Below is a small trained network, with its code and all its weights. Each question gives an input and a class and asks what happens when units are switched off, that is, made to give their printed mean instead of their output.

import numpy as np


def w(rows, s, z=0):
    codes = np.array(rows[::2]) - 128.0
    scale = np.full(codes.shape[1], s)
    scale[-1] = z or s
    return codes * scale


def norm(h):
    return h / np.sqrt((h * h).mean(-1, keepdims=True) + 1e-5)


def f(y):
    return np.maximum(y, 0)


def log_softmax(a):
    a = a - a.max(-1, keepdims=True)
    return a - np.log(np.exp(a).sum(-1, keepdims=True))


def net(x, mask):
    res = np.array(x, float).reshape(1, 3) / 4 @ E
    u = 0
    for l in range(2):
        y = f(norm(res) @ A[l][:, :-1].T + A[l][:, -1])
        res = res + np.where(mask[u : u + 4], y, B[l][:, -1]) @ B[l][:, :-1]
        u += 4
    return log_softmax(norm(res)[-1] @ U[:, :-1].T + U[:, -1])


A, B = {}, {}
E = w([
[164,50,63],'x0',
[254,232,182],'x1',
[182,104,193],'x2',
],0.0068)
A[0] = w([
[253,132,237,146],'0.n1',
[124,113,255,53],'0.n2',
[107,39,128,22],'0.n3',
[99,46,194,3],'0.n4',
],0.0095,0.0055)
B[0] = w([
[103,242,246,255],'0.n1',
[144,44,122,157],'0.n2',
[69,56,134,152],'0.n3',
[168,78,54,141],'0.n4',
],0.011,0.0068)
A[1] = w([
[178,33,25,3],'1.n1',
[157,192,101,71],'1.n2',
[149,66,2,67],'1.n3',
[126,188,224,39],'1.n4',
],0.0089,0.0061)
B[1] = w([
[102,254,76,182],'1.n1',
[192,153,110,155],'1.n2',
[234,36,214,213],'1.n3',
[163,65,119,252],'1.n4',
],0.0078,0.0041)
U = w([
[120,5,116,180],'0',
[164,224,215,254],'1',
[245,103,97,39],'2',
[21,164,118,70],'3',
[185,195,90,1],'4',
],0.026,0.0056)

Each question gives the input, the list of numbers given to net, and the class t.
The units are the neurons (one row each of A and B). Each row of codes is followed by its name. A weight is (code - 128) times the scale printed after its matrix; where a second scale follows, it is the last column's (A, B and U).
mask holds one flag per neuron, layer by layer. A switched-off neuron (its flag False) gives its mean, the last column of its row in B, instead of its output. The means were averaged over made-up inputs and are rounded, as every weight is.
A unit's drop is (log p(t) with every unit on - log p(t) with that unit switched off) / (log p(t) with every unit on - log p(t) with every unit switched off).
k most important neurons: the k neurons with the biggest drops, biggest first
k most important neurons of layer l: the k neurons of layer l with the biggest drops, biggest first
drop of u: that unit's drop, to one decimal
input [-7,-7,4], class 0: most important neuron of layer 1 : 1.n1
input [0,-5,-8], class 0: 2 most important neurons : 0.n1; 1.n3
input [-8,-4,4], class 0: 2 most important neurons : 0.n1; 0.n2
input [4,4,-6], class 2: 2 most important neurons : 0.n1; 1.n3
input [3,-1,-2], class 0: 2 most important neurons : 0.n1; 0.n3
input [2,5,-7], class 4: 2 most important neurons of layer 1 : 1.n3; 1.n2
input [-2,-6,0], class 0: drop of 0.n1 : 1.8
input [0,-7,-7], class 0: drop of 0.n3 : 0.0
input [-2,0,-5], class 3: drop of 0.n1 : 0.8
input [-8,-4,7], class 0: drop of 0.n2 : 0.7
